Each row is followed by its class.
[-224 -177  110  582 -137   68  263  -34 -306 -167   67  107  122 -228
 -140  -82 -220 -127 -186  407 -382  -12 -121   62 -125 -151 -167  241
  118 -244  287   43  171  404  334] => V
[  25 -449 -235  118   32   40  132 -310  187  -29  262  158 -263   67
 -157  269  108 -101  265 -413  179   69 -148   67 -182  101 -274 -159
  -25 -439  420  349  -59 -291  -39] => M
[-456   76   15 -324  473 -161 -172  128   -5  -18 -499 -582  -56 -238
  -95   74 -160   41  129 -212  -75   75 -106   61   79  259  486  282
  -73  120   41 -133 -354  -64   -4] => T
[ 121  180  332  -52 -283   18 -138 -144 -153  -86  -76  -12   78 -501
  406  161  319 -102  107  173  -27   67  -53  236 -109  183 -148   98
 -126 -124  -72 -247  -56  -78 -569] => Q
[ 194   93 -201  258  -54  128  142  -16  167 -155  111  398 -105  219
   60  145   44   78 -215   74 -156   94 -108 -247  -88 -445   38   19
   69   13  -52  -90  -94  287  492] => H
[ -18  103 -125  151  178  167 -147  -25 -225  -98  -71  -20  361  272
  101  236  -56 -272  123  -29  -33  212 -245 -420 -508 -521  367  899
  349 -108   73   -7 -441 -196 -165] => N
[-177 -150  -88  -11  414  367   82  -37  -23 -122 -234  293 -352  -30
   35  155 -120  -95  201 -276  -97   42 -141 -258 -732  -30   15  110
  184 -514   64 -427 -339 -133  413] => N
[ 282   38 -223 -149 -216 -218  -72   48  434 -274   57  -70  319  235
 -125   88 -200  112  215  -31 -196 -132  -17 -305   60  230  -67  143
  353 -267  -10  -23 -111 -111 -220] => L
[ 224  187  288  473  -15   66  247 -351 -370  168  -70  268  -85 -458
  328 -220   17  137   19  280  258 -278  289 -300   51 -136  -34 -255
  103 -383  361  177  -91  -73 -104] => L
[ 352  234  336  135  289 -103  279  -63  198  112  127 -106   78 -576
  115  248  238  150 -318  -46   33  -13 -176  -34  385 -233   46 -141
  153  202  568  440  -18 -141 -434] => J
[-412  286 -211  328  -65   33  299 -219 -221  216 -416  107  -67 -104
  -12 -183 -180   56 -195  268  137 -100   57  -68  262  -58 -146  123
  221 -191 -236  122   89 -364 -365] => L
[ 298 -395  -23 -156  -26 -127 -166   51  -54 -236  236 -334  222 -300
  136 -159  143 -390  264  102  344  -68 -128  176  -71  346 -229  208
  248    0  158 -161  164 -201 -398] => Q
[ 221  -17 -365  367 -384  163 -237   87 -252  175 -255 -291  284  128
 -128 -199 -149  187   -4  112 -368  -94   92   75 -306  -59  227 -249
 -513   66   -9  -58   39  360  321] => E
[ 280   83   44 -154 -151   71 -368   61  278  -96  316  339  187  368
  311   40  128 -169   85  298 -125  -66   81  -62 -428 -249   -3  221
 -207  178 -210 -319  -60  -56  -71] => M
[ -70 -238 -348 -162 -149  -64  -50  -45  121   31  -83   16  351  370
  178 -203 -185   49  415  124 -333  276  198 -216   91   24  201  108
 -219  246 -224 -218 -172   10  388] => M
[  13  -41  391  -48   -1  173  -49  264  227  204  308  316    2 -166
  398   18   47  -31 -127   79  501   38   -9 -251 -135 -117 -152  -81
  -30  236  316 -219 -162 -237  287] => Z
[-329 -254 -196  560 -237  156  148   67 -387  -11 -116  380 -151  -37
  157 -314 -260 -161 -289   89 -127  -40  144  145 -345 -169  148  104
  -73  214  -68 -313  -19  208   52] => Q
[ -31  222  -27  254 -266  243  285 -305 -298   52  282   23  418   62
  215 -309 -329  143 -260  207  131 -271  123 -310  -90 -184   82  -48
   95   68  -54 -182  294  365  -65] => N
[ -27 -284  -97   35 -213 -114 -113 -241   10  -10 -349 -364  302 -413
  117  270  174 -153  274  443 -191  228 -199   24  150  -28   34  103
 -210  -26  439 -228  116 -178 -118] => C
[ 136 -251 -292  302 -444  -53  312  145 -261  -81  181   23   89 -201
  228  -26 -219   32  -31 -116  308 -194   68    0  123  147 -132 -169
 -289 -264   26  -27  153   96  -19] => T
[ 343 -195  -81   10  -38 -273  104  -62  241 -100  453 -145  196  421
  158  291  283 -227   70 -135 -289 -122  -12   32 -140  -10  234  110
 -127  250   68  319  151 -247 -229] => E
[-171   -1   14  457  334  127   84  -59 -406  392  119 -123 -194 -135
 -107  -38 -183    7  -46   61   53 -282  343   60   53 -138  379 -228
   31  358  205  154  -40   49  311] => H
[-320  369  567  315  271  -26  -71  134 -265    8 -175  300 -181 -223
  379   94  189  -76 -131 -408 -122  229  -23 -379  -24 -276   20  408
   73  122 -246 -435 -534   51   10] => L
[-267  110  110   64 -199  111 -243  -58 -215   37 -288 -202   70  194
  -20  117  202  -10  229   81  -70  267  -56   99  151  151  -79  500
 -241 -334 -176 -155 -421   73   67] => U
[-226  126 -252  -36 -186  120  436    4  -60  166   28  532  124  635
  296 -336    9  154 -204  170   60  244  261  157  266   29 -100  430
 -322  168 -129   61 -114  115   95] => D
[  70 -158  260  329  118  102 -203   -6  154 -179   34   98   37  -91
  423  -16  334 -165  206  634  135  488  -45    5  122 -366 -216  412
  -22 -329  -62   -2 -117 -187 -289] => Z
[ -63   -7   59 -327  807  367   17  203  175   -8  -29 -183  194  376
   52   79   35   31  237  -99 -127   -9  -14  248   24   22  112  382
   95   87  -16 -131 -217 -427 -215] => V
[ 492 -396 -163  115  211 -190  -61   80  291 -513  263 -184 -172  -53
  135 -106  111 -380  293 -494  804  -73 -339  213  139 -110 -261 -186
  292   85 -259  195  140 -463 -507] => J
[ 236   73  -43 -231  131 -255  -45 -189  306  -72  -85  119   29  -37
  -30 -151  119  -33   52 -101  138   40  -77 -261   25  165 -291  211
   63   26   81   41 -370 -175 -289] => H
[-303 -133 -374 -515  237  -36 -127 -133  177  250 -181  110 -159   48
 -351   66   22  102   97  -38  180  494 -102  188  110  118 -286 -382
   -9  209  147  113  426 -247  236] => Z
[  24  -42 -139  357 -194 -120 -336  373  -15 -240  -22  140 -144  397
  -59  575  153 -205   23 -146 -504  308   50  157 -405 -152  175  507
 -318  150 -298 -388 -372  309 -237] => T
[-345 -293  400  408 -110 -248 -434  189  321 -259 -325 -289 -245 -101
  -13  101  162  -64  170  366   18  233   22  -29  226  -16   81 -105
  142 -137  186  -91  -96 -201 -164] => U
[  -5  164  511  140  171   68  129   75 -327  128  -93  118  311 -387
   19 -273 -372   66 -306   49   73 -241  -95 -401   70 -216   58   48
  437  338  377 -173 -224   58  264] => D
[ 224  168  782  619 -202 -220 -448  173  -33  249  144 -104 -476 -539
  -53  281  107  -57 -482 -354   66  -11 -135 -383 -160 -342  134  110
   39  -61   91 -103 -269  488 -432] => H
[  17   29 -185  156  321  274  460 -209  171 -135  -98  262 -106    3
  130  141  -27   41  193 -208   80  -53 -287   97    4 -278 -231 -365
  119 -175  128  237  215 -450  356] => J
[ 113   74  303  286 -196  -66 -507  -68  129  255  -53  -55 -185 -308
  127  533  211   -3  -23 -380 -348  327 -219  379  229 -404  306 -217
   30  738 -156 -183  120   11 -429] => V
[-253 -361 -164   -5   94  155  -85 -133  183  -20 -242   15 -453 -154
 -117  147 -118  -18  130 -177   92  155 -143  206 -352   20   38 -444
   41  -51  202 -346  325  -63   18] => U
[ 227    7  213  218  -86  145  -22  137  146 -108   85  177  175 -433
   73  -86  175   94  -91   58   33  -52   82  -75  151 -348 -219 -281
   84  104  272  138 -251  -98 -373] => M
[ -69  -41 -122  525 -297   -3   23   74 -115 -150   84  138  182 -179
  448  -86  -98   62   24  404  -85   67  250  -11   34  181   25  227
  -80 -251   45 -233 -225  107  -33] => Z
[ -71   67  660  -86 -100  100 -245  141 -187  149   55   20  143 -117
  -98   14  -91   78  -48  -14 -263  187  103 -383   28 -350  167 -171
  181  291 -220 -217 -160  345  257] => E
[-305   37   -3 -244  111 -244 -114   51  277  360  175  186 -481 -100
 -247  -31 -390   43 -131 -273  157 -180  268 -370 -525  151  276 -204
 -145  151  300   -2 -123  234  382] => L
[ -32  295  619  -30  -22  -62 -273  170   28  -33  141 -133   95 -350
    2  263  203 -137  -96  143  286   59 -101 -217  -26   48 -214  239
  438   89  152 -251 -159  -61 -424] => L
[ 374 -512 -425 -184 -223   11 -256  -37  163 -208  232  174   72 -193
   -7 -284 -138   44  351 -226 -146    4  -80  631   90  232 -173 -494
   98  -11  114  153  360  -38  164] => D
[ -16  -74   39  532  -25  308  457  -33 -107   27  -51  366  128  261
   15 -201 -234   89 -261 -118   25  183 -223 -427  -10 -169 -475   77
  518  -96   49 -378  176  125  255] => E
[ 508  190   72 -105 -273   39   85  150 -199  101  175 -112  104 -570
 -140 -331   20   28 -288  112  397 -217  -69   18  227  -88 -409 -155
  -34  -36  -54  140  243  441 -110] => H
[-139   90   76  159  -88  -36   68 -223   78   49   66  295 -104   33
  148 -134 -105   93 -124   49  -71    3   11 -183 -232  155 -182   37
  -95 -402  130  -41   53   97   92] => J
[-395 -275  135  480  451  246 -129   81   62  -64 -112 -260 -115  178
   -1  317   95   86   34  100 -108  459 -109  169   38  -41   96 -105
  200   41  151 -279  137 -183  -66] => Z
[  20  325  168 -120 -278  -46 -211   18 -550   39 -323  -74  529  126
  238 -351  112  -76   42  214 -531  -56  279  101  234  -98  116  543
 -182  223 -597 -348  -26  132 -607] => U
[  50  315  -22 -308 -500  -88 -164  -17 -242  117 -224 -256  456 -169
  317 -693 -288   21  242  152  238 -130  142  110  113  416 -145  423
 -121  -69 -223 -252  220  301 -340] => T
[ 107  241   26  607 -350   71  275 -144  -94   -2  -75  362 -107 -344
  -28  210 -174   11 -310 -223 -325 -418 -129 -249 -425   11 -118   78
  245 -412  305  -48 -304   61  -40] => C
[ 220  145  322  121 -150  123 -378  104  372   53  155 -145  -16  -10
  -53   90   16   20  198 -353 -335 -252  -80  -60 -228    2  -68 -196
   21   75   43 -262  -53  232  360] => C
[ 137  -58 -246  467  -20 -100  354 -162   89  178 -189  -46 -248  200
 -120 -238 -109 -151  -21  173  605 -244  -67 -135  -70   70 -485  -39
  -43 -189   86  162  272 -297 -140] => D
[ 230  162  116 -566  393 -323   44   86  378  224  190  -35  -83 -217
 -185   75    2  255 -362  215   -6    6   97 -189  116   50  249   -4
   82   23  745  327  226  255  -33] => D
[ 249  -26  282  106  -54 -145 -107 -118 -147  -57 -297 -210  247 -309
 -189  462  361  -65   48  532 -419  331 -149  153    3 -175   32   76
 -156   86  222  303 -212 -150 -512] => V
[-236  216  233  199  -71  112  146 -137  -60 -195 -143  259  277  111
    6 -192   73  -43 -122  144 -341 -276  197 -211  -82  -28 -308  -35
  323  296  -33 -374 -101 -136 -326] => Q
[ 282   -9 -237 -291  257 -353 -111 -263   -9  -72 -234  178 -132 -121
  -44  150  225   82   80  -95 -208  207  -21  -19   -4  -12  195 -209
    2   -8  164  321  -84 -230  -89] => D
[ 327    2 -424 -158 -381  -32  -61  -13 -372  111   68  105  106  184
 -100  111  -17 -206   51 -133 -210  -97  -51   68 -556   14    0  466
 -620 -330   20  -53    5  461  324] => E
[-156  -18  153  497 -325  163 -522  128 -512  437  219 -106  160 -293
  225    3  -66  -57  -16  -43   83  161  103  153   39 -206  -11  -53
 -207  268 -163 -339  263  126 -211] => M
[-173  273  261 -365  199   19  177  -18  558 -102  -47 -265  -24  157
  -52  139  299  129   -1 -168 -245  -65  -64  -84   71  281 -109   44
   91  -25   18  -44 -166  -81 -110] => D
[ 169  -57 -252   75 -357    8   84   52  166  120 -148  621 -103  -42
  427 -149 -115   42   95  280  -37  230  270 -268 -189 -132  -57   82
 -139 -147  -56 -319 -108   65  138] => E
[ 257   -6  434  158 -240 -226 -307  148 -212   21 -128 -423  226 -297
  -75  223  163  -58  -12 -295 -256  -10 -287  -92  316   29   67   17
  300  196   38  -97  -41    8  -85] => V
[ -82  287  109 -472 -102  462 -293   33 -243   39 -260   -4   69 -626
 -128  276  -47  -47 -260  -31  127   92 -213   38 -497 -628  302  146
    0  134  194 -518  -35  478 -404] => C
[-311  -48 -107  -28 -299 -374 -404  149  -44 -133  -37  130  -24 -333
 -128  -90  -19  -65  -66   74 -146  154  105  -92  126  -11  -51   52
  155 -175  -64  103   41   14 -164] => L
[-296   62   77 -245  121  216   51   31   85  250   14  -48  -51  190
 -269 -107  -84  -44   12   21  200   98 -146  -38 -199  143 -432  236
   72 -276    2   84  183  -64   88] => T
[ 529   34 -213   58  -41 -200 -511 -247 -442  -80  176 -112   19 -717
  -75  165  334 -166  138 -456   89 -128 -100  295  253  165 -202   21
  152 -197   39   58 -222  -24 -541] => J
[ 150   37  109   70   73   87 -142  128  185  -55 -168 -184  -52 -149
  -10  292  161   -3   18 -102    7  -32 -227  235   62  142 -234  116
  -72 -160   62 -299 -120 -180 -447] => M
[  73   50 -443  754 -145 -160  132 -168 -358 -213  -64  -72  -83 -162
  -47  132   31  -90 -413 -276  -83 -325 -194 -148   96 -228   89  -75
  357  -59  -62 -116  261   32 -230] => L
[-200   54 -154  412 -274  209  495   22  104   20 -261   10 -208   70
   40   28 -258  192 -222  283   32    6   20 -114   82   93   18 -153
  217  -93 -123 -363  146  224  236] => N
[-364  -30 -115  260  -70  -99   88   -1 -399  348 -422  141 -349 -271
 -162   25 -203  -91 -434 -149   38   27  -75  179   22 -104   78 -230
  208  561  124 -390  524   35  -70] => D
[ -48  102  232  -44   -9  -13    7 -109   15   10 -180 -435  190  165
  -40  205  327  -26   70   58  453  220 -249 -169   59  -41  -47 -100
  -78  196   94  259 -120 -348  -82] => Z
[  52   85  671  451   -2 -110  -45 -291  453  111 -107  216 -334 -366
   61 -141  170    2   32   70  139   21   98 -659  237 -270 -344 -216
  288  144  238 -204 -445  100  136] => Z
[ 155 -139 -247  -43  100  266  446 -216 -416  -53  231  176   92  -93
   43  173 -185 -113   88 -293  362 -374 -279  -50 -101 -309 -123   15
  -14 -570  293  251  278 -143  355] => V
[-205  153 -162  234 -272 -170  483 -197   91  284 -172  157 -402 -273
  -37 -164 -468 -139 -188 -204   59 -444   22 -381 -122   56  -12   32
  301 -155 -137  -50  122    1   85] => J
[  74 -112 -132  264  -46  -67   46 -480  -72  110  258  322   -5  -20
  -59  -17    9   68  202 -192 -281  -83  106  298  222    6 -243 -361
  -23   -8  108  465  223 -156  -36] => V
[ 195  120 -588   30 -232 -114  -76  -33  288  -55   15 -283  210  105
  245 -280  -82   -3  542   28  222 -241  303  343  225   80  179 -137
 -197  258  -48  288  177 -133  -94] => C
[ 446 -385  120 -353 -411 -117 -232  -91  -92 -230 -157 -350  354 -445
   92  -46   43 -191  484   -9    7  118 -153  163  -43   82  -61  -76
  -14  -78 -116  -95  133  -81 -718] => V
[   5 -112  213 -138   59  -32 -303  175    3 -154 -135 -268   49   97
 -288  527   96 -155  111 -224 -539   88 -207  150 -142 -313  444  -38
   24  348  -41  -50 -104  -13   50] => J
[-338  106  162  -93 -126  125 -259  -80 -195  290 -136   75 -113  -16
  -96  255 -302 -104  114   -2  -98  189  -18  180  -90 -250  438  158
   83  493 -143 -262 -126  224  386] => E
[ -21 -154 -291  370 -319   81 -145  201 -519  -15  120  379  331  161
   16 -165 -275  -25  145 -288 -185  -59  194 -196   82 -160   98  164
  153  161 -106  -60 -535   98  667] => V
[-185  -86   77  -25 -233  231  335   41  209   67  283  465   -5   84
   45   51 -172  -82   33 -145 -250 -100   11 -231 -186 -171 -247 -144
  159  155  -38 -249   98   34  602] => U
[ -78 -215  -19  140  147 -239  -13 -123  235 -153  129 -219 -135  -91
 -146  227  246  -78  -93  149 -315   37    3   -3  234    5  149  178
  181 -173  275  156    9   12 -262] => U
[-194  151   -6  106  -46   78  289  192  -27 -347  113  -90  -45  -72
  -88   53   17 -168 -125 -136  194 -208  -33 -323   30 -185  -77  359
  246 -229 -156  -85 -328  282  125] => Q
[ -77 -233 -101 -351  179   28  102   66  225  -94  -88 -272  334  310
  -81 -213  -82   56  267  316  -10  160  141  262  537    7  161  152
   67  348  -63  157  -91 -167 -188] => D
[-168  169 -195  -64  107  -45   74   90  276 -165 -118  272  -48  162
 -125   86 -161  103   75 -351 -373  -88   43 -354 -157 -114   24 -146
  386  107  159 -173   42   69  481] => T
